Below is a small trained network, with its code and all its weights. Each question gives an input and a class and asks what happens when units are switched off, that is, made to give their printed mean instead of their output.

import numpy as np


def w(rows, s, z=0):
    codes = np.array(rows[::2]) - 128.0
    scale = np.full(codes.shape[1], s)
    scale[-1] = z or s
    return codes * scale


def f(y):
    return y / 2 * (1 + np.tanh(0.7978845608 * (y + 0.044715 * y**3)))


def log_softmax(a):
    a = a - a.max(-1, keepdims=True)
    return a - np.log(np.exp(a).sum(-1, keepdims=True))


def net(x, mask):
    res = np.array(x, float).reshape(1, 8) / 4 @ E
    y = f(res @ A[0][:, :-1].T + A[0][:, -1])
    res = res + np.where(mask, y, B[0][:, -1]) @ B[0][:, :-1]
    return log_softmax(res[-1] @ U[:, :-1].T + U[:, -1])


A, B = {}, {}
E = w([
[122,115,153,123,135,124,123,147,129,132,112,123],'x0',
[220,139,140,124,104,95,53,100,122,236,143,152],'x1',
[127,107,129,123,153,121,124,122,154,132,109,146],'x2',
[116,101,159,153,152,168,110,153,115,132,133,92],'x3',
[77,93,9,120,124,61,167,160,130,254,95,32],'x4',
[144,44,62,52,114,187,88,190,42,118,86,160],'x5',
[122,201,151,202,131,158,169,159,109,172,99,248],'x6',
[220,130,119,44,189,193,247,178,139,130,147,108],'x7',
],0.0094)
A[0] = w([
[52,127,113,169,100,115,71,134,134,147,124,138,4],'neuron 0',
[229,106,118,131,113,140,65,133,102,244,123,130,67],'neuron 1',
[121,175,164,150,157,122,190,99,177,183,162,81,116],'neuron 2',
[83,158,118,193,124,170,185,168,72,208,89,238,89],'neuron 3',
[59,106,51,111,121,113,169,152,103,244,93,88,17],'neuron 4',
[9,93,75,128,135,159,212,146,114,62,87,134,40],'neuron 5',
[147,81,89,88,118,101,81,117,134,85,145,72,44],'neuron 6',
[56,93,64,86,103,155,56,150,63,152,87,166,53],'neuron 7',
[162,79,76,64,112,174,68,164,44,75,77,184,185],'neuron 8',
[201,72,91,71,135,184,200,175,108,149,125,145,22],'neuron 9',
[62,96,114,126,78,108,46,132,100,112,111,173,14],'neuron 10',
],0.012,0.0037)
B[0] = w([
[166,124,71,143,150,111,227,133,101,107,85,153,186],'neuron 0',
[60,148,90,75,107,109,46,196,71,172,110,233,204],'neuron 1',
[108,123,86,199,121,97,168,119,103,132,98,132,194],'neuron 2',
[144,79,135,41,135,142,105,102,171,102,154,3,228],'neuron 3',
[166,117,233,154,132,199,110,105,179,39,184,165,234],'neuron 4',
[111,148,99,73,95,93,14,182,67,218,118,242,228],'neuron 5',
[135,118,133,30,145,165,125,125,158,132,120,42,192],'neuron 6',
[94,155,77,185,120,46,189,100,134,145,117,88,217],'neuron 7',
[112,102,166,201,109,111,127,107,198,105,177,137,250],'neuron 8',
[148,175,97,181,157,113,211,99,77,143,63,96,213],'neuron 9',
[189,181,145,126,183,211,202,151,69,156,89,111,205],'neuron 10',
],0.011,0.018)
U = w([
[195,166,87,146,207,129,197,124,94,152,77,114,92],'0',
[71,130,106,210,120,47,124,97,200,156,162,100,244],'1',
[122,142,104,68,121,100,41,162,114,169,149,198,91],'2',
[194,138,223,136,159,191,92,116,187,51,201,203,84],'3',
[138,58,82,16,152,119,94,118,184,140,140,1,105],'4',
],0.0085,0.011)

Each question gives the input, the list of numbers given to net, and the class t.
The units are the neurons (one row each of A and B). Each row of codes is followed by its name. A weight is (code - 128) times the scale printed after its matrix; where a second scale follows, it is the last column's (A, B and U).
mask holds one flag per neuron, in row order. A switched-off neuron (its flag False) gives its mean, the last column of its row in B, instead of its output. The means were averaged over made-up inputs and are rounded, as every weight is.
A unit's drop is (log p(t) with every unit on - log p(t) with that unit switched off) / (log p(t) with every unit on - log p(t) with every unit switched off).
The circuit of an input: a set's keep is (log p(t) with only the set's units on - log p(t) with every unit switched off) / (log p(t) with every unit on - log p(t) with every unit switched off). Starting from all 11 units, units are removed one at a time, each time the one whose removal leaves the highest keep (on an exact tie, the one counted first), for as long as the keep stays at least 0.8.
units of the circuit, in order: the units of the circuit, biggest drop first
unit that matters most: the unit with the biggest drop
top k neurons: the k neurons with the biggest drops, biggest first
drop when u is switched off: that unit's drop, to one decimal
input [3,-8,-1,8,-7,5,0,1], class 2: unit that matters most -> neuron 5
input [-8,-1,4,-3,-7,-5,-5,-7], class 0: top 2 neurons -> [neuron 4; neuron 8]
input [7,3,1,-6,8,-5,-3,7], class 3: top 2 neurons -> [neuron 4; neuron 7]
input [-7,-6,8,-1,6,-4,-6,-3], class 2: top 2 neurons -> [neuron 5; neuron 3]
input [-4,-6,-7,2,-2,7,-3,5], class 1: units of the circuit, in order -> [neuron 8; neuron 10]
input [7,5,-3,7,3,1,1,-6], class 0: top 4 neurons -> [neuron 5; neuron 0; neuron 10; neuron 7]
input [4,-4,-4,-3,8,6,-8,-3], class 3: top 2 neurons -> [neuron 4; neuron 3]
input [5,8,-6,0,-6,-4,-6,-8], class 0: top 2 neurons -> [neuron 5; neuron 10]
input [-2,6,6,-4,6,-5,6,1], class 2: top 4 neurons -> [neuron 1; neuron 8; neuron 7; neuron 2]
input [-5,3,8,-7,6,8,-8,-1], class 1: top 4 neurons -> [neuron 7; neuron 8; neuron 3; neuron 9]
input [5,5,8,4,-1,-6,6,3], class 1: top 2 neurons -> [neuron 2; neuron 5]
input [-2,4,-4,8,0,5,5,-5], class 0: top 3 neurons -> [neuron 10; neuron 0; neuron 5]
input [-4,5,6,3,7,-1,0,-6], class 3: top 2 neurons -> [neuron 4; neuron 9]
input [6,-7,6,1,-7,-2,-3,-7], class 0: unit that matters most -> neuron 4
input [-5,8,2,-7,2,8,-6,2], class 1: top 4 neurons -> [neuron 8; neuron 7; neuron 5; neuron 9]
input [-7,-5,-3,4,7,6,-7,-7], class 0: top 2 neurons -> [neuron 7; neuron 10]
input [6,0,-5,4,-4,8,-2,-3], class 1: drop when neuron 4 is switched off -> 0.0
input [-4,-4,5,4,1,6,1,5], class 1: drop when neuron 0 is switched off -> 0.2
input [-2,1,4,-3,-3,-2,4,-6], class 0: drop when neuron 10 is switched off -> 0.1
input [-8,-5,4,-4,6,4,8,5], class 4: unit that matters most -> neuron 3
